Here is a tiny trained network, its code and every weight. The questions are about switching its units off for an input and a class, where a switched-off unit gives its printed mean instead of its output.

import numpy as np


def w(rows, s, z=0):
    codes = np.array(rows[::2]) - 128.0
    scale = np.full(codes.shape[1], s)
    scale[-1] = z or s
    return codes * scale


def norm(h):
    return h / np.sqrt((h * h).mean(-1, keepdims=True) + 1e-5)


def f(y):
    return np.maximum(y, 0)


def log_softmax(a):
    a = a - a.max(-1, keepdims=True)
    return a - np.log(np.exp(a).sum(-1, keepdims=True))


def net(x, mask):
    res = np.array(x, float).reshape(1, 4) / 4 @ E
    u = 0
    for l in range(3):
        y = f(norm(res) @ A[l][:, :-1].T + A[l][:, -1])
        res = res + np.where(mask[u : u + 8], y, B[l][:, -1]) @ B[l][:, :-1]
        u += 8
    return log_softmax(norm(res)[-1] @ U[:, :-1].T + U[:, -1])


A, B = {}, {}
E = w([
[217,148,220,55,184],'x0',
[153,113,26,127,201],'x1',
[60,144,223,205,187],'x2',
[165,2,118,114,137],'x3',
],0.0069)
A[0] = w([
[109,184,157,179,46,3],'L0N0',
[140,153,72,88,66,90],'L0N1',
[137,179,111,120,28,82],'L0N2',
[134,131,39,74,202,129],'L0N3',
[76,69,69,158,109,64],'L0N4',
[126,106,108,164,181,54],'L0N5',
[152,177,107,127,2,124],'L0N6',
[74,120,94,226,87,92],'L0N7',
],0.0099,0.0034)
B[0] = w([
[30,201,137,169,156,188],'L0N0',
[170,160,121,80,94,208],'L0N1',
[145,152,131,21,169,201],'L0N2',
[196,179,91,206,42,254],'L0N3',
[167,69,116,91,253,210],'L0N4',
[162,177,108,50,103,162],'L0N5',
[164,146,164,12,195,229],'L0N6',
[51,67,92,137,212,225],'L0N7',
],0.011,0.0049)
A[1] = w([
[150,114,139,171,59,114],'L1N0',
[139,149,241,168,145,125],'L1N1',
[147,105,72,133,65,80],'L1N2',
[140,192,108,191,135,61],'L1N3',
[79,123,126,193,107,4],'L1N4',
[101,182,167,98,91,159],'L1N5',
[9,186,127,74,87,33],'L1N6',
[75,186,106,84,134,67],'L1N7',
],0.016,0.0026)
B[1] = w([
[147,77,101,80,134,161],'L1N0',
[40,157,108,56,23,254],'L1N1',
[83,134,221,113,128,200],'L1N2',
[133,167,69,146,125,189],'L1N3',
[97,136,119,227,112,151],'L1N4',
[89,76,86,75,188,217],'L1N5',
[196,117,255,191,251,214],'L1N6',
[169,102,205,175,133,213],'L1N7',
],0.016,0.0064)
A[2] = w([
[146,245,111,222,127,166],'L2N0',
[202,26,138,171,26,75],'L2N1',
[26,58,65,160,189,129],'L2N2',
[157,239,26,218,92,6],'L2N3',
[92,64,67,141,153,44],'L2N4',
[91,157,116,95,48,74],'L2N5',
[223,37,146,95,100,105],'L2N6',
[185,196,152,163,74,75],'L2N7',
],0.011,0.0019)
B[2] = w([
[76,148,58,236,63,198],'L2N0',
[79,38,190,227,140,183],'L2N1',
[59,40,8,53,101,233],'L2N2',
[204,248,55,140,182,208],'L2N3',
[105,49,89,127,165,181],'L2N4',
[63,150,191,117,93,208],'L2N5',
[187,123,114,182,47,253],'L2N6',
[98,118,81,103,194,176],'L2N7',
],0.014,0.0056)
U = w([
[51,121,138,217,164,124],'0',
[86,16,6,73,166,108],'1',
[127,159,137,132,94,2],'2',
[232,132,120,3,87,149],'3',
[169,210,32,167,129,176],'4',
[41,148,176,11,57,157],'5',
[141,136,220,71,233,181],'6',
[192,49,135,180,44,156],'7',
],0.014,0.0068)

Each question gives the input, the list of numbers given to net, and the class t.
The units are the neurons (one row each of A and B). Each row of codes is followed by its name. A weight is (code - 128) times the scale printed after its matrix; where a second scale follows, it is the last column's (A, B and U).
mask holds one flag per neuron, layer by layer. A switched-off neuron (its flag False) gives its mean, the last column of its row in B, instead of its output. The means were averaged over made-up inputs and are rounded, as every weight is.
A unit's drop is (log p(t) with every unit on - log p(t) with that unit switched off) / (log p(t) with every unit on - log p(t) with every unit switched off).
The circuit of an input: a set's keep is (log p(t) with only the set's units on - log p(t) with every unit switched off) / (log p(t) with every unit on - log p(t) with every unit switched off). Starting from the 12 units with the biggest drops (on a tie, the unit counted first), units are removed one at a time, each time the one whose removal leaves the highest keep (on an exact tie, the one counted first), for as long as the keep stays at least 0.8.
units of the circuit, in order: the units of the circuit, biggest drop first
most important unit: the unit with the biggest drop
k most important neurons: the k neurons with the biggest drops, biggest first
top k neurons in layer l: the k neurons of layer l with the biggest drops, biggest first
drop when u is switched off: that unit's drop, to one decimal
input [-6,-6,2,-6], class 6: units of the circuit, in order => L1N6
input [0,8,7,-7], class 4: units of the circuit, in order => L1N3, L2N3
input [5,6,6,5], class 5: 3 most important neurons => L1N6, L0N7, L0N4
input [-6,-2,3,-5], class 6: 2 most important neurons => L1N6, L0N3
input [-7,-2,4,0], class 1: top 2 neurons in layer 0 => L0N7, L0N4
input [-3,7,-1,7], class 7: 2 most important neurons => L0N3, L1N5
input [-4,0,7,0], class 1: 3 most important neurons => L0N7, L2N2, L0N4
input [-2,5,-6,-2], class 4: 3 most important neurons => L0N3, L1N1, L1N5
input [-2,3,-6,-6], class 3: 2 most important neurons => L0N6, L1N1
input [4,1,-2,2], class 7: 2 most important neurons => L1N1, L1N0
input [-2,4,-7,-6], class 3: top 3 neurons in layer 0 => L0N6, L0N2, L0N1
input [1,3,0,3], class 7: top 4 neurons in layer 1 => L1N0, L1N1, L1N2, L1N4
input [4,4,-5,0], class 4: top 2 neurons in layer 1 => L1N3, L1N1
input [0,-5,-5,3], class 3: most important unit => L1N1
input [5,-4,-2,4], class 5: 2 most important neurons => L1N1, L0N3
input [0,6,5,-7], class 4: top 2 neurons in layer 1 => L1N3, L1N2
input [3,7,5,-8], class 4: 2 most important neurons => L2N3, L1N3
input [-2,-1,-3,7], class 7: 2 most important neurons => L1N5, L0N7
input [-7,6,8,-3], class 1: 3 most important neurons => L0N7, L2N2, L0N4
input [-8,0,1,-6], class 6: units of the circuit, in order => L1N6
input [-5,0,-8,7], class 7: top 2 neurons in layer 1 => L1N1, L1N5
input [-4,2,-5,5], class 7: 3 most important neurons => L1N5, L0N3, L1N1
input [-1,1,0,5], class 7: 2 most important neurons => L1N5, L0N7
input [0,-6,-5,7], class 7: 2 most important neurons => L1N1, L2N6
input [4,-4,-2,5], class 5: top 2 neurons in layer 2 => L2N5, L2N0
input [4,5,-4,3], class 7: 2 most important neurons => L1N0, L1N2
input [1,2,1,3], class 7: most important unit => L0N0
input [3,-4,1,-6], class 6: drop when L1N6 is switched off => 1.2
input [0,-1,-4,2], class 3: drop when L1N1 is switched off => 0.2
input [8,3,2,6], class 5: drop when L1N1 is switched off => 1.2
